Below are the code and all the weights of a small trained network. Each question names an input and a target symbol and asks about switching units off, where a switched-off unit gives its printed mean instead of its output.

import numpy as np


def w(rows, s, z=0):
    codes = np.array(rows[::2]) - 128.0
    scale = np.full(codes.shape[1], s)
    scale[-1] = z or s
    return codes * scale


def norm(h):
    return h / np.sqrt((h * h).mean(-1, keepdims=True) + 1e-5)


def softmax(a):
    e = np.exp(a - a.max(-1, keepdims=True))
    return e / e.sum(-1, keepdims=True)


def log_softmax(a):
    a = a - a.max(-1, keepdims=True)
    return a - np.log(np.exp(a).sum(-1, keepdims=True))


def net(x, mask):
    ids = ['βγεζηλξπστω'.index(c) for c in x.split()]
    T = len(ids)
    res = E[ids] + P[:T]
    u = 0
    for l in range(2):
        r = norm(res)
        for j in range(3):
            rows = slice(4 * j, 4 * j + 4)
            q, k, v = (r @ M[l][rows].T for M in (Q, K, V))
            z = softmax(np.where(np.tri(T) > 0, q @ k.T / 4**0.5, -1e9)) @ v
            o = O[l][rows]
            res = res + np.where(mask[u + j], z, o[:, -1]) @ o[:, :-1]
        u += 3
    return log_softmax(norm(res)[-1] @ U[:, :-1].T + U[:, -1])


Q, K, V, O = {}, {}, {}, {}
E = w([
[176,68,128,233,130,58,54,145],'β',
[205,109,144,127,70,81,131,195],'γ',
[119,108,121,78,174,65,161,92],'ε',
[6,176,119,35,172,166,239,88],'ζ',
[55,127,82,151,104,110,71,103],'η',
[145,95,182,133,180,194,55,60],'λ',
[135,168,139,34,165,131,119,122],'ξ',
[71,212,126,54,169,55,74,93],'π',
[126,133,136,99,184,96,164,90],'σ',
[82,73,94,78,122,200,71,134],'τ',
[31,102,122,202,135,169,149,158],'ω',
],0.016)
P = w([
[33,149,229,134,24,115,130,191],'0',
[90,51,170,21,91,80,159,103],'1',
[138,92,197,92,113,71,118,104],'2',
[103,109,168,95,124,71,106,95],'3',
[133,79,149,88,140,87,113,86],'4',
[166,87,159,110,165,89,110,81],'5',
[142,102,134,102,167,112,116,85],'6',
[163,111,138,120,188,111,119,87],'7',
[152,110,113,107,198,128,120,80],'8',
[152,128,85,111,183,145,133,99],'9',
[154,127,64,117,199,146,146,108],'10',
[133,140,72,145,229,148,177,125],'11',
[148,142,34,134,254,144,156,142],'12',
[151,142,93,125,223,152,61,126],'13',
],0.0091)
Q[0] = w([
[74,148,72,176,139,118,177,97],'0.h0',
[63,84,131,190,155,182,114,91],'0.h0',
[114,192,97,111,93,72,43,78],'0.h0',
[92,139,146,166,10,123,207,138],'0.h0',
[171,201,166,57,120,9,230,89],'0.h1',
[112,163,167,57,182,102,162,135],'0.h1',
[206,71,121,148,151,241,70,71],'0.h1',
[174,211,121,2,159,50,215,171],'0.h1',
[166,167,115,172,47,135,220,156],'0.h2',
[134,191,150,64,166,129,209,92],'0.h2',
[128,98,145,164,173,109,47,97],'0.h2',
[77,194,137,92,50,73,229,162],'0.h2',
],0.0094)
K[0] = w([
[84,147,133,147,162,125,116,19],'0.h0',
[110,106,125,145,215,188,104,111],'0.h0',
[128,125,132,96,182,128,63,84],'0.h0',
[83,85,220,94,34,148,114,99],'0.h0',
[74,88,228,103,48,162,101,99],'0.h1',
[127,46,204,132,131,126,96,171],'0.h1',
[120,146,18,187,173,136,126,108],'0.h1',
[72,81,223,126,39,100,127,187],'0.h1',
[82,94,150,80,35,140,88,66],'0.h2',
[151,134,133,105,9,82,187,171],'0.h2',
[147,156,76,104,225,165,140,137],'0.h2',
[150,132,254,105,48,113,175,90],'0.h2',
],0.0089)
V[0] = w([
[185,86,84,126,183,48,158,128],'0.h0',
[106,128,129,194,109,123,103,112],'0.h0',
[111,130,121,126,61,132,223,173],'0.h0',
[168,172,64,118,74,54,116,169],'0.h0',
[125,94,100,2,131,77,121,113],'0.h1',
[165,102,188,107,100,174,26,119],'0.h1',
[148,223,107,124,193,130,74,98],'0.h1',
[155,145,47,186,109,122,149,149],'0.h1',
[162,46,210,141,146,200,92,81],'0.h2',
[112,95,73,90,88,112,47,139],'0.h2',
[80,99,187,110,117,121,105,79],'0.h2',
[198,127,107,100,189,34,220,140],'0.h2',
],0.0091)
O[0] = w([
[39,84,112,71,138,199,168,97,153],'0.h0',
[147,168,178,115,102,192,84,149,130],'0.h0',
[92,229,127,85,107,79,139,149,1],'0.h0',
[85,191,169,115,219,132,243,77,45],'0.h0',
[229,62,129,103,90,170,202,116,157],'0.h1',
[117,162,83,68,143,67,141,168,229],'0.h1',
[185,227,255,113,229,173,127,183,143],'0.h1',
[124,209,159,153,116,150,125,6,27],'0.h1',
[92,39,51,109,149,168,13,149,245],'0.h2',
[242,141,109,106,123,147,79,13,148],'0.h2',
[99,57,114,133,105,158,118,122,210],'0.h2',
[108,121,137,161,120,58,228,99,97],'0.h2',
],0.007,0.0094)
Q[1] = w([
[128,101,75,96,172,216,113,71],'1.h0',
[125,139,38,114,205,93,207,145],'1.h0',
[175,92,202,80,121,178,121,73],'1.h0',
[215,117,254,152,132,120,95,158],'1.h0',
[42,172,55,77,137,76,221,174],'1.h1',
[53,129,137,70,137,148,89,134],'1.h1',
[198,128,206,186,110,207,41,119],'1.h1',
[94,233,113,102,46,59,160,118],'1.h1',
[62,135,83,108,188,130,100,107],'1.h2',
[157,85,187,185,112,194,39,122],'1.h2',
[107,168,167,57,167,130,199,112],'1.h2',
[126,70,69,34,187,63,96,124],'1.h2',
],0.01)
K[1] = w([
[179,138,154,82,113,171,112,165],'1.h0',
[120,219,149,110,69,100,207,211],'1.h0',
[67,77,156,166,145,208,73,97],'1.h0',
[127,56,130,151,250,192,189,105],'1.h0',
[113,138,235,81,61,46,72,123],'1.h1',
[133,139,94,199,114,45,103,143],'1.h1',
[160,85,45,141,254,202,140,58],'1.h1',
[153,83,167,75,106,99,87,64],'1.h1',
[131,177,186,183,99,166,124,155],'1.h2',
[118,79,89,222,197,208,122,101],'1.h2',
[92,172,84,114,22,32,37,126],'1.h2',
[34,198,171,121,83,173,87,211],'1.h2',
],0.0087)
V[1] = w([
[71,164,180,157,135,139,182,220],'1.h0',
[206,113,47,166,128,157,56,73],'1.h0',
[157,248,64,108,15,122,150,120],'1.h0',
[147,111,147,91,166,155,65,112],'1.h0',
[61,23,115,214,209,34,141,195],'1.h1',
[108,122,169,252,61,23,111,151],'1.h1',
[3,160,32,77,28,216,185,235],'1.h1',
[231,33,196,159,55,102,117,173],'1.h1',
[103,161,225,176,130,184,148,98],'1.h2',
[169,160,231,128,171,194,124,58],'1.h2',
[192,105,124,102,152,107,99,46],'1.h2',
[102,170,255,82,181,89,84,199],'1.h2',
],0.008)
O[1] = w([
[157,121,191,110,153,151,84,167,49],'1.h0',
[114,121,159,151,105,24,161,77,209],'1.h0',
[169,82,117,105,117,155,108,47,1],'1.h0',
[127,167,135,158,140,68,171,113,212],'1.h0',
[35,209,97,206,152,154,183,170,215],'1.h1',
[81,155,111,172,146,185,111,78,110],'1.h1',
[104,61,255,142,74,71,107,113,141],'1.h1',
[153,219,166,86,106,241,100,88,218],'1.h1',
[64,46,106,109,149,145,72,123,55],'1.h2',
[116,29,111,145,112,176,56,124,78],'1.h2',
[123,134,85,121,92,117,107,95,154],'1.h2',
[128,149,56,187,198,133,83,180,133],'1.h2',
],0.0097,0.0095)
U = w([
[19,223,44,198,136,156,130,7,97],'β',
[136,164,171,126,97,181,75,20,247],'γ',
[55,106,159,137,74,175,245,128,88],'ε',
[37,42,230,69,178,129,101,146,227],'ζ',
[158,89,124,93,108,83,82,53,215],'η',
[145,186,96,77,170,21,238,253,3],'λ',
[224,209,172,87,178,193,164,158,142],'ξ',
[68,39,18,156,146,180,2,214,97],'π',
[50,211,208,168,102,192,85,149,77],'σ',
[113,72,98,107,76,103,244,80,123],'τ',
[49,26,231,197,109,18,123,99,81],'ω',
],0.0074,0.003)

Each question gives the input, a string of symbols that net reads in full, and the target symbol t.
The units are the heads (4 rows each of Q, K, V and O). Each row of codes is followed by its name. A weight is (code - 128) times the scale printed after its matrix; where a second scale follows, it is the last column's (O and U).
mask holds one flag per head, layer by layer. A switched-off head (its flag False) gives its mean, the last column of its rows in O, instead of its output. The means were averaged over made-up inputs and are rounded, as every weight is.
A unit's drop is (log p(t) with every unit on - log p(t) with that unit switched off) / (log p(t) with every unit on - log p(t) with every unit switched off).
The circuit of an input: a set's keep is (log p(t) with only the set's units on - log p(t) with every unit switched off) / (log p(t) with every unit on - log p(t) with every unit switched off). Starting from all 6 units, units are removed one at a time, each time the one whose removal leaves the highest keep (on an exact tie, the one counted first), for as long as the keep stays at least 0.8.
units of the circuit, in order: the units of the circuit, biggest drop first
unit that matters most: the unit with the biggest drop
heads that matter: for each layer, one digit per head in row order, 1 if its drop is at least 0.15 and else 0, layers parted by /
input π λ λ β λ ω λ ζ ε, target π: unit that matters most : 1.h2
input λ λ λ, target π: heads that matter : 101 / 000
input ξ β ε, target ξ: units of the circuit, in order : [1.h0; 0.h0; 0.h2]
input ζ λ ζ β λ ζ λ β β ξ λ ζ τ, target ω: units of the circuit, in order : [1.h1; 0.h1]
input τ λ σ η ζ η ζ ξ γ π σ, target τ: units of the circuit, in order : [0.h1; 1.h0]
input ζ λ λ σ λ λ λ ζ β ξ λ, target λ: units of the circuit, in order : [1.h1; 1.h0]
input ζ β η τ β ζ η η λ γ ζ β β π, target ζ: units of the circuit, in order : [0.h0; 1.h1; 1.h0]
input ζ π λ λ ω λ ζ, target ζ: units of the circuit, in order : [0.h0; 1.h1; 1.h0]
input β β λ σ π β λ λ η ζ, target β: units of the circuit, in order : [0.h1; 1.h1]
input λ λ ε ε λ, target τ: heads that matter : 010 / 000
input β λ η τ τ λ σ ζ, target β: units of the circuit, in order : [1.h1; 0.h1]
input σ ξ ξ γ β β ζ β ε τ β, target η: heads that matter : 011 / 011
input ε ζ λ ξ ζ β λ λ τ λ ζ, target ε: heads that matter : 011 / 110
input ζ λ η π ε λ π ζ γ λ π β ζ β, target ω: heads that matter : 010 / 011
input ζ λ λ ζ, target ζ: units of the circuit, in order : [1.h1; 1.h0; 0.h2]
input λ ε β ζ ζ, target λ: heads that matter : 111 / 001
input π β ζ λ β λ σ β ξ ω β λ β ω, target β: units of the circuit, in order : [0.h1]
input λ λ λ ε β λ ζ β ξ τ λ, target η: units of the circuit, in order : [0.h2; 1.h1; 1.h2]
input ξ ξ λ β ζ τ ζ, target ξ: units of the circuit, in order : [1.h0; 0.h2; 0.h0]
input τ λ τ λ λ ω λ β ξ ε λ ξ ε, target τ: unit that matters most : 0.h0
input ζ β ζ β λ β η λ λ σ, target ζ: units of the circuit, in order : [1.h0; 1.h1; 0.h2]
input ξ λ λ π β β ζ π, target ξ: units of the circuit, in order : [1.h0; 0.h0; 0.h2]
input β λ γ, target β: units of the circuit, in order : [1.h1; 0.h0]
input λ ζ π β ξ λ ξ ω λ, target σ: heads that matter : 011 / 110
input π β λ λ τ β β λ ζ τ λ σ ζ, target π: heads that matter : 000 / 001
input ω λ η ω λ λ π ζ λ λ π η λ, target γ: heads that matter : 011 / 001
input ξ λ λ β λ ζ ξ, target ξ: unit that matters most : 0.h0
input β σ ζ λ β ζ π, target β: heads that matter : 010 / 010
input τ β β σ β σ η β ξ ζ λ ζ, target τ: heads that matter : 111 / 100
